Here is a tiny trained network, its code and every weight. The questions are about switching its units off for an input and a target symbol, where a switched-off unit gives its printed mean instead of its output.

import numpy as np


def w(rows, s, z=0):
    codes = np.array(rows[::2]) - 128.0
    scale = np.full(codes.shape[1], s)
    scale[-1] = z or s
    return codes * scale


def f(y):
    return y / 2 * (1 + np.tanh(0.7978845608 * (y + 0.044715 * y**3)))


def softmax(a):
    e = np.exp(a - a.max(-1, keepdims=True))
    return e / e.sum(-1, keepdims=True)


def log_softmax(a):
    a = a - a.max(-1, keepdims=True)
    return a - np.log(np.exp(a).sum(-1, keepdims=True))


def net(x, mask):
    ids = ['γεθμξσψω'.index(c) for c in x.split()]
    T = len(ids)
    res = E[ids] + P[:T]
    u = 0
    for l in range(2):
        q, k, v = (res @ M[l].T for M in (Q, K, V))
        z = softmax(np.where(np.tri(T) > 0, q @ k.T / 4**0.5, -1e9)) @ v
        res = res + np.where(mask[u], z, O[l][:, -1]) @ O[l][:, :-1]
        u += 1
        y = f(res @ A[l][:, :-1].T + A[l][:, -1])
        res = res + np.where(mask[u : u + 4], y, B[l][:, -1]) @ B[l][:, :-1]
        u += 4
    return log_softmax(res[-1] @ U[:, :-1].T + U[:, -1])


Q, K, V, O, A, B = {}, {}, {}, {}, {}, {}
E = w([
[94,169,137,201,131],'γ',
[104,135,143,135,73],'ε',
[101,100,128,67,144],'θ',
[116,217,101,102,113],'μ',
[111,172,104,110,164],'ξ',
[134,153,163,129,169],'σ',
[86,141,76,107,111],'ψ',
[197,248,84,145,71],'ω',
],0.016)
P = w([
[118,194,215,113,146],'0',
[114,111,82,75,106],'1',
[111,127,65,131,124],'2',
[108,64,107,106,125],'3',
[127,92,58,169,120],'4',
[107,35,82,149,122],'5',
[120,59,89,163,120],'6',
[123,29,89,172,112],'7',
[134,120,71,254,95],'8',
[155,75,104,195,91],'9',
[169,61,141,189,128],'10',
],0.0093)
Q[0] = w([
[42,170,165,138,92],'0.h1',
[254,126,219,126,156],'0.h1',
[93,92,92,169,152],'0.h1',
[105,86,26,76,59],'0.h1',
],0.0083)
K[0] = w([
[9,59,122,84,157],'0.h1',
[140,64,2,67,89],'0.h1',
[214,126,143,164,164],'0.h1',
[88,162,151,105,154],'0.h1',
],0.0089)
V[0] = w([
[136,130,2,177,83],'0.h1',
[216,111,160,112,124],'0.h1',
[145,53,10,81,9],'0.h1',
[189,150,156,210,87],'0.h1',
],0.0084)
O[0] = w([
[207,3,156,95,183,124],'0.h1',
[107,127,155,138,72,57],'0.h1',
[56,75,117,138,211,1],'0.h1',
[148,101,244,138,155,148],'0.h1',
],0.011,0.0049)
A[0] = w([
[169,126,138,129,164,254],'0.n1',
[153,130,154,92,247,127],'0.n2',
[206,79,80,119,119,190],'0.n3',
[112,124,103,161,166,28],'0.n4',
],0.011,0.0062)
B[0] = w([
[127,99,117,211,28,254],'0.n1',
[102,163,89,100,92,168],'0.n2',
[53,191,167,131,134,239],'0.n3',
[138,217,249,124,84,109],'0.n4',
],0.011,0.0049)
Q[1] = w([
[62,183,80,155,32],'1.h1',
[107,96,97,149,85],'1.h1',
[79,98,176,137,33],'1.h1',
[1,153,94,168,88],'1.h1',
],0.0087)
K[1] = w([
[63,187,206,117,98],'1.h1',
[109,221,92,89,128],'1.h1',
[163,147,232,133,50],'1.h1',
[140,170,255,34,90],'1.h1',
],0.0084)
V[1] = w([
[98,180,53,120,174],'1.h1',
[8,147,161,133,143],'1.h1',
[165,93,150,116,117],'1.h1',
[129,82,90,165,175],'1.h1',
],0.013)
O[1] = w([
[90,88,189,73,26,130],'1.h1',
[204,51,80,110,94,132],'1.h1',
[107,170,123,254,156,96],'1.h1',
[68,107,79,143,109,3],'1.h1',
],0.011,0.024)
A[1] = w([
[20,51,110,69,136,123],'1.n1',
[145,149,114,31,134,176],'1.n2',
[75,179,133,141,254,1],'1.n3',
[74,196,130,193,181,38],'1.n4',
],0.0068,0.0069)
B[1] = w([
[196,202,63,208,112,163],'1.n1',
[118,138,90,220,137,254],'1.n2',
[124,100,19,63,64,160],'1.n3',
[107,11,108,2,143,171],'1.n4',
],0.008,0.0089)
U = w([
[185,152,101,22,51,159],'γ',
[197,47,87,153,72,235],'ε',
[157,110,69,30,96,27],'θ',
[61,134,58,208,1,171],'μ',
[52,194,130,190,135,231],'ξ',
[46,153,160,29,39,121],'σ',
[169,73,86,46,2,1],'ψ',
[82,129,160,74,50,116],'ω',
],0.0057,0.0069)

Each question gives the input, a string of symbols that net reads in full, and the target symbol t.
The units are the heads (4 rows each of Q, K, V and O) and the neurons (one row each of A and B). Each row of codes is followed by its name. A weight is (code - 128) times the scale printed after its matrix; where a second scale follows, it is the last column's (O, A, B and U).
mask holds one flag per unit, layer by layer, with each layer's heads first. A switched-off unit (its flag False) gives its mean, the last column of its rows in O or B, instead of its output. The means were averaged over made-up inputs and are rounded, as every weight is.
A unit's drop is (log p(t) with every unit on - log p(t) with that unit switched off) / (log p(t) with every unit on - log p(t) with every unit switched off).
The circuit of an input: a set's keep is (log p(t) with only the set's units on - log p(t) with every unit switched off) / (log p(t) with every unit on - log p(t) with every unit switched off). Starting from all 10 units, units are removed one at a time, each time the one whose removal leaves the highest keep (on an exact tie, the one counted first), for as long as the keep stays at least 0.8.
circuit, biggest first: the units of the circuit, biggest drop first
unit that matters most: the unit with the biggest drop
top k neurons: the k neurons with the biggest drops, biggest first
k most important neurons of layer l: the k neurons of layer l with the biggest drops, biggest first
input γ θ ε ε σ, target ξ: unit that matters most -> 1.h1
input θ γ σ, target ψ: circuit, biggest first -> 0.h1, 1.h1
input γ γ σ θ ψ ψ γ γ, target ξ: circuit, biggest first -> 1.h1, 0.n3, 0.h1
input θ ω μ, target ψ: circuit, biggest first -> 1.h1, 0.h1
input ω γ ψ θ γ ε μ, target θ: top 4 neurons -> 1.n4, 1.n3, 0.n1, 0.n3
input γ γ θ ω θ θ, target ξ: circuit, biggest first -> 1.h1, 0.n3, 0.h1
input θ σ ψ ε ψ σ ξ ω σ, target ψ: circuit, biggest first -> 0.h1, 1.h1, 0.n1
input γ ξ γ ψ, target ξ: circuit, biggest first -> 1.h1, 0.n3, 0.h1, 1.n4
input ω γ ξ γ γ γ ψ γ μ θ γ, target θ: 2 most important neurons of layer 0 -> 0.n1, 0.n3
input θ ξ ψ ξ, target ψ: circuit, biggest first -> 1.h1, 0.h1
input θ γ γ γ ω ξ, target ψ: top 2 neurons -> 0.n1, 0.n2
input θ ξ σ σ ξ σ σ γ ε μ, target ψ: circuit, biggest first -> 0.h1, 1.h1
input ψ ε σ ω σ θ μ, target μ: 2 most important neurons of layer 1 -> 1.n4, 1.n1
input ω ω γ γ ε, target θ: top 4 neurons -> 1.n4, 1.n3, 0.n3, 0.n1
input ω ε γ ξ ψ γ ε ξ, target θ: top 3 neurons -> 1.n4, 1.n3, 0.n3
input θ γ ξ ψ θ σ ψ, target ψ: unit that matters most -> 0.h1
input ω γ θ σ σ ε, target θ: top 3 neurons -> 1.n4, 1.n3, 0.n1
input ψ γ σ ε γ γ θ σ, target μ: circuit, biggest first -> 1.h1, 0.n3
input ψ σ ψ γ σ ε, target μ: 2 most important neurons of layer 0 -> 0.n3, 0.n4
input ω γ ψ θ θ θ θ σ ε θ, target θ: unit that matters most -> 0.h1
